Here is a tiny trained network, its code and every weight. The questions are about switching its units off for an input and a class, where a switched-off unit gives its printed mean instead of its output.

import numpy as np


def w(rows, s, z=0):
    codes = np.array(rows[::2]) - 128.0
    scale = np.full(codes.shape[1], s)
    scale[-1] = z or s
    return codes * scale


def norm(h):
    return h / np.sqrt((h * h).mean(-1, keepdims=True) + 1e-5)


def f(y):
    return np.maximum(y, 0)


def log_softmax(a):
    a = a - a.max(-1, keepdims=True)
    return a - np.log(np.exp(a).sum(-1, keepdims=True))


def net(x, mask):
    res = np.array(x, float).reshape(1, 4) / 4 @ E
    u = 0
    for l in range(3):
        y = f(norm(res) @ A[l][:, :-1].T + A[l][:, -1])
        res = res + np.where(mask[u : u + 5], y, B[l][:, -1]) @ B[l][:, :-1]
        u += 5
    return log_softmax(norm(res)[-1] @ U[:, :-1].T + U[:, -1])


A, B = {}, {}
E = w([
[175,88,62,103],'x0',
[2,83,122,75],'x1',
[164,135,164,11],'x2',
[117,101,91,176],'x3',
],0.0034)
A[0] = w([
[101,87,151,90,54],'L0N1',
[148,135,53,199,72],'L0N2',
[166,220,204,118,4],'L0N3',
[57,110,142,185,120],'L0N4',
[205,175,2,119,96],'L0N5',
],0.0064,0.0023)
B[0] = w([
[154,72,106,137,165],'L0N1',
[122,105,225,205,213],'L0N2',
[254,174,233,110,201],'L0N3',
[150,245,119,126,211],'L0N4',
[85,35,189,146,254],'L0N5',
],0.0066,0.0031)
A[1] = w([
[94,131,230,95,153],'L1N1',
[106,31,130,140,113],'L1N2',
[158,82,103,183,28],'L1N3',
[1,243,106,86,135],'L1N4',
[152,186,43,77,4],'L1N5',
],0.0051,0.0035)
B[1] = w([
[193,189,39,145,252],'L1N1',
[137,84,165,93,199],'L1N2',
[119,56,177,74,138],'L1N3',
[63,199,29,160,223],'L1N4',
[87,97,253,71,129],'L1N5',
],0.0058,0.0029)
A[2] = w([
[147,92,160,162,67],'L2N1',
[190,57,110,178,97],'L2N2',
[131,91,71,1,102],'L2N3',
[77,141,131,68,252],'L2N4',
[178,143,165,133,59],'L2N5',
],0.0085,0.0028)
B[2] = w([
[44,40,123,53,191],'L2N1',
[33,85,254,49,236],'L2N2',
[166,13,71,131,255],'L2N3',
[156,67,16,63,218],'L2N4',
[116,230,111,81,204],'L2N5',
],0.0052,0.0037)
U = w([
[42,184,31,163,198],'0',
[105,80,153,120,255],'1',
[175,154,115,123,4],'2',
[145,36,57,55,100],'3',
[112,205,142,255,22],'4',
[212,205,199,83,140],'5',
],0.009,0.0041)

Each question gives the input, the list of numbers given to net, and the class t.
The units are the neurons (one row each of A and B). Each row of codes is followed by its name. A weight is (code - 128) times the scale printed after its matrix; where a second scale follows, it is the last column's (A, B and U).
mask holds one flag per neuron, layer by layer. A switched-off neuron (its flag False) gives its mean, the last column of its row in B, instead of its output. The means were averaged over made-up inputs and are rounded, as every weight is.
A unit's drop is (log p(t) with every unit on - log p(t) with that unit switched off) / (log p(t) with every unit on - log p(t) with every unit switched off).
The circuit of an input: a set's keep is (log p(t) with only the set's units on - log p(t) with every unit switched off) / (log p(t) with every unit on - log p(t) with every unit switched off). Starting from the 12 units with the biggest drops (on a tie, the unit counted first), units are removed one at a time, each time the one whose removal leaves the highest keep (on an exact tie, the one counted first), for as long as the keep stays at least 0.8.
units of the circuit, in order: the units of the circuit, biggest drop first
most important unit: the unit with the biggest drop
top k neurons: the k neurons with the biggest drops, biggest first
k most important neurons of layer l: the k neurons of layer l with the biggest drops, biggest first
drop when u is switched off: that unit's drop, to one decimal
input [-5,-2,-7,-7], class 5: units of the circuit, in order	[L0N3]
input [5,-7,-2,-6], class 1: units of the circuit, in order	[L0N5 L2N2]
input [-3,8,2,-2], class 0: units of the circuit, in order	[L1N4 L0N5]
input [2,-7,-7,-7], class 1: units of the circuit, in order	[L0N5 L2N2]
input [-2,6,2,7], class 0: top 2 neurons	[L0N4 L1N4]
input [1,2,-7,8], class 4: 2 most important neurons of layer 0	[L0N4 L0N2]
input [-1,8,2,5], class 0: top 2 neurons	[L1N4 L0N4]
input [6,-7,-8,5], class 1: 2 most important neurons of layer 2	[L2N2 L2N1]
input [-8,5,7,-5], class 3: top 2 neurons	[L2N4 L0N4]
input [1,5,1,7], class 0: top 3 neurons	[L0N4 L1N4 L0N5]
input [-1,5,-1,3], class 0: top 2 neurons	[L0N4 L1N4]
input [-2,6,0,-7], class 0: 2 most important neurons of layer 0	[L0N5 L0N3]
input [2,-6,-8,4], class 1: drop when L2N2 is switched off	0.2
input [1,3,-3,-8], class 0: most important unit	L1N4
input [4,6,-6,-6], class 0: drop when L0N4 is switched off	0.2
input [6,1,0,1], class 1: 2 most important neurons of layer 0	[L0N5 L0N2]
input [-5,-1,1,6], class 4: drop when L0N4 is switched off	-0.3
